Below are the code and all the weights of a small trained network. Each question names an input and a class and asks about switching units off, where a switched-off unit gives its printed mean instead of its output.

import numpy as np


def w(rows, s, z=0):
    codes = np.array(rows[::2]) - 128.0
    scale = np.full(codes.shape[1], s)
    scale[-1] = z or s
    return codes * scale


def f(y):
    return y / 2 * (1 + np.tanh(0.7978845608 * (y + 0.044715 * y**3)))


def log_softmax(a):
    a = a - a.max(-1, keepdims=True)
    return a - np.log(np.exp(a).sum(-1, keepdims=True))


def net(x, mask):
    res = np.array(x, float).reshape(1, 3) / 4 @ E
    y = f(res @ A[0][:, :-1].T + A[0][:, -1])
    res = res + np.where(mask, y, B[0][:, -1]) @ B[0][:, :-1]
    return log_softmax(res[-1] @ U[:, :-1].T + U[:, -1])


A, B = {}, {}
E = w([
[1,137,203,193,160,80,201,113],'x0',
[59,254,11,206,119,179,50,82],'x1',
[57,132,59,30,49,199,209,153],'x2',
],0.007)
A[0] = w([
[171,137,166,224,152,93,72,127,110],'n1',
[111,129,123,97,96,129,128,108,81],'n2',
[74,123,72,40,118,142,167,156,93],'n3',
[47,133,168,167,142,131,156,132,106],'n4',
[123,137,138,139,117,133,112,149,249],'n5',
[154,117,141,163,149,106,81,132,92],'n6',
[66,126,165,157,153,113,155,134,115],'n7',
[68,159,75,179,136,143,87,118,106],'n8',
[155,94,181,91,132,116,169,139,145],'n9',
[96,172,83,136,129,122,101,141,93],'n10',
[162,101,195,76,122,114,158,147,80],'n11',
[128,148,86,182,101,155,74,130,108],'n12',
[116,146,133,111,146,141,115,106,81],'n13',
[43,125,164,169,111,102,150,107,124],'n14',
[132,122,113,140,125,115,136,119,215],'n15',
[86,161,86,150,143,127,105,124,163],'n16',
[74,135,77,85,93,153,179,121,116],'n17',
[252,124,53,75,112,155,72,125,105],'n18',
[170,137,144,158,141,104,100,112,93],'n19',
],0.014,0.011)
B[0] = w([
[138,154,175,195,71,217,77,120,216],'n1',
[142,88,129,168,119,133,94,163,130],'n2',
[146,145,189,218,101,175,68,123,212],'n3',
[119,142,102,131,140,90,120,233,194],'n4',
[58,164,187,32,187,141,145,48,236],'n5',
[145,129,110,194,75,155,91,136,161],'n6',
[98,146,85,135,99,105,146,203,187],'n7',
[168,79,127,151,133,100,203,91,215],'n8',
[169,112,141,116,121,87,184,71,231],'n9',
[187,79,134,155,116,107,158,144,173],'n10',
[187,61,91,182,104,97,184,106,208],'n11',
[180,63,115,134,128,85,156,133,194],'n12',
[142,85,107,145,83,130,115,151,119],'n13',
[87,148,76,111,115,99,126,214,206],'n14',
[99,174,131,67,155,140,136,62,199],'n15',
[154,109,135,89,113,91,153,82,210],'n16',
[143,153,162,188,101,191,76,113,217],'n17',
[46,172,77,118,123,70,157,251,254],'n18',
[142,108,176,187,126,156,111,171,159],'n19',
],0.022,0.011)
U = w([
[82,163,84,100,116,78,140,215,206],'0',
[203,43,131,126,109,78,203,52,121],'1',
[149,151,182,188,88,222,67,100,107],'2',
[78,184,151,1,175,147,128,21,254],'3',
[144,94,80,93,151,130,85,132,12],'4',
],0.01,0.0028)

Each question gives the input, the list of numbers given to net, and the class t.
The units are the neurons (one row each of A and B). Each row of codes is followed by its name. A weight is (code - 128) times the scale printed after its matrix; where a second scale follows, it is the last column's (A, B and U).
mask holds one flag per neuron, in row order. A switched-off neuron (its flag False) gives its mean, the last column of its row in B, instead of its output. The means were averaged over made-up inputs and are rounded, as every weight is.
A unit's drop is (log p(t) with every unit on - log p(t) with that unit switched off) / (log p(t) with every unit on - log p(t) with every unit switched off).
The circuit of an input: a set's keep is (log p(t) with only the set's units on - log p(t) with every unit switched off) / (log p(t) with every unit on - log p(t) with every unit switched off). Starting from the 12 units with the biggest drops (on a tie, the unit counted first), units are removed one at a time, each time the one whose removal leaves the highest keep (on an exact tie, the one counted first), for as long as the keep stays at least 0.8.
units of the circuit, in order: the units of the circuit, biggest drop first
unit that matters most: the unit with the biggest drop
top k neurons: the k neurons with the biggest drops, biggest first
drop when u is switched off: that unit's drop, to one decimal
input [-5,-5,6], class 2: top 2 neurons	[n3 n17]
input [-1,-5,-7], class 2: units of the circuit, in order	[n1]
input [3,2,4], class 2: top 4 neurons	[n18 n17 n3 n9]
input [2,-3,4], class 2: top 2 neurons	[n3 n18]
input [4,7,7], class 1: top 3 neurons	[n8 n16 n1]
input [7,8,0], class 1: top 4 neurons	[n8 n18 n16 n10]
input [0,6,-6], class 1: top 3 neurons	[n8 n12 n16]
input [-6,8,4], class 1: top 2 neurons	[n8 n12]
input [-3,5,6], class 2: top 2 neurons	[n17 n3]
input [8,-7,-5], class 0: top 2 neurons	[n14 n7]
input [-5,6,4], class 1: top 3 neurons	[n8 n12 n14]
input [0,5,-6], class 2: top 4 neurons	[n1 n9 n11 n6]
input [0,6,7], class 2: top 2 neurons	[n17 n3]
input [-8,-2,2], class 0: units of the circuit, in order	[n18]
input [-2,3,-2], class 3: top 2 neurons	[n11 n9]
input [-8,-5,8], class 0: top 2 neurons	[n18 n1]
input [-5,-3,3], class 0: drop when n18 is switched off	3.2
input [-3,-3,3], class 3: drop when n12 is switched off	0.1
input [-3,5,8], class 2: drop when n3 is switched off	0.3
input [3,2,-6], class 2: unit that matters most	n1
input [-6,-3,1], class 0: drop when n18 is switched off	2.5
